Here is a tiny trained network, its code and every weight. The questions are about switching its units off for an input and a class, where a switched-off unit gives its printed mean instead of its output.

import numpy as np


def w(rows, s, z=0):
    codes = np.array(rows[::2]) - 128.0
    scale = np.full(codes.shape[1], s)
    scale[-1] = z or s
    return codes * scale


def f(y):
    return y / 2 * (1 + np.tanh(0.7978845608 * (y + 0.044715 * y**3)))


def log_softmax(a):
    a = a - a.max(-1, keepdims=True)
    return a - np.log(np.exp(a).sum(-1, keepdims=True))


def net(x, mask):
    res = np.array(x, float).reshape(1, 2) / 4 @ E
    y = f(res @ A[0][:, :-1].T + A[0][:, -1])
    res = res + np.where(mask, y, B[0][:, -1]) @ B[0][:, :-1]
    return log_softmax(res[-1] @ U[:, :-1].T + U[:, -1])


A, B = {}, {}
E = w([
[78,133,130,8,70,182,192,85,88],'x0',
[191,51,105,30,64,31,169,205,202],'x1',
],0.011)
A[0] = w([
[176,84,128,63,95,55,135,171,160,83],'N1',
[126,149,141,76,93,174,90,201,118,151],'N2',
[132,131,111,79,106,114,127,180,124,76],'N3',
[137,119,147,110,140,117,139,140,134,3],'N4',
[114,130,171,124,85,114,153,134,120,152],'N5',
[121,138,128,44,127,92,155,97,120,69],'N6',
[156,91,135,168,117,106,116,148,159,88],'N7',
[117,113,97,21,107,155,123,130,139,78],'N8',
[141,103,134,137,141,150,122,104,114,20],'N9',
[185,122,129,188,138,6,119,190,155,96],'N10',
[130,116,153,8,90,130,150,113,122,88],'N11',
[141,163,131,81,119,21,138,139,139,81],'N12',
[142,123,117,107,127,137,120,136,153,12],'N13',
],0.022,0.0028)
B[0] = w([
[82,166,146,250,122,163,98,86,89,253],'N1',
[140,98,144,155,97,77,127,148,144,156],'N2',
[141,125,194,123,123,152,147,50,103,179],'N3',
[93,158,145,167,116,145,119,113,105,141],'N4',
[181,68,182,134,73,66,168,107,171,150],'N5',
[182,150,122,77,210,171,110,164,158,186],'N6',
[143,145,119,80,132,110,149,144,137,176],'N7',
[48,157,33,101,105,115,108,211,87,203],'N8',
[74,128,124,102,117,158,126,115,84,140],'N9',
[148,94,96,13,110,100,159,180,166,240],'N10',
[163,87,115,28,121,98,175,131,178,223],'N11',
[151,127,167,200,165,123,98,76,131,197],'N12',
[122,114,133,124,132,160,136,61,100,142],'N13',
],0.018,0.029)
U = w([
[164,90,59,11,90,89,142,251,199,252],'0',
[107,128,166,172,95,164,104,55,103,4],'1',
],0.013,0.003)

Each question gives the input, the list of numbers given to net, and the class t.
The units are the neurons (one row each of A and B). Each row of codes is followed by its name. A weight is (code - 128) times the scale printed after its matrix; where a second scale follows, it is the last column's (A, B and U).
mask holds one flag per neuron, in row order. A switched-off neuron (its flag False) gives its mean, the last column of its row in B, instead of its output. The means were averaged over made-up inputs and are rounded, as every weight is.
A unit's drop is (log p(t) with every unit on - log p(t) with that unit switched off) / (log p(t) with every unit on - log p(t) with every unit switched off).
The circuit of an input: a set's keep is (log p(t) with only the set's units on - log p(t) with every unit switched off) / (log p(t) with every unit on - log p(t) with every unit switched off). Starting from the 12 units with the biggest drops (on a tie, the unit counted first), units are removed one at a time, each time the one whose removal leaves the highest keep (on an exact tie, the one counted first), for as long as the keep stays at least 0.8.
circuit, biggest first: the units of the circuit, biggest drop first
top k neurons: the k neurons with the biggest drops, biggest first
drop of u: that unit's drop, to one decimal
input [0,4], class 1: circuit, biggest first : [N1]
input [4,-5], class 1: top 2 neurons : [N10 N11]
input [-3,8], class 1: top 2 neurons : [N1 N12]
input [0,2], class 1: circuit, biggest first : [N10 N11]
input [-2,4], class 1: top 2 neurons : [N1 N11]
input [-5,7], class 1: top 2 neurons : [N1 N12]
input [2,-7], class 1: drop of N10 : 4.9
input [-5,6], class 1: drop of N6 : 0.0
input [2,-3], class 1: drop of N10 : 2.3
input [7,8], class 1: drop of N3 : 0.7
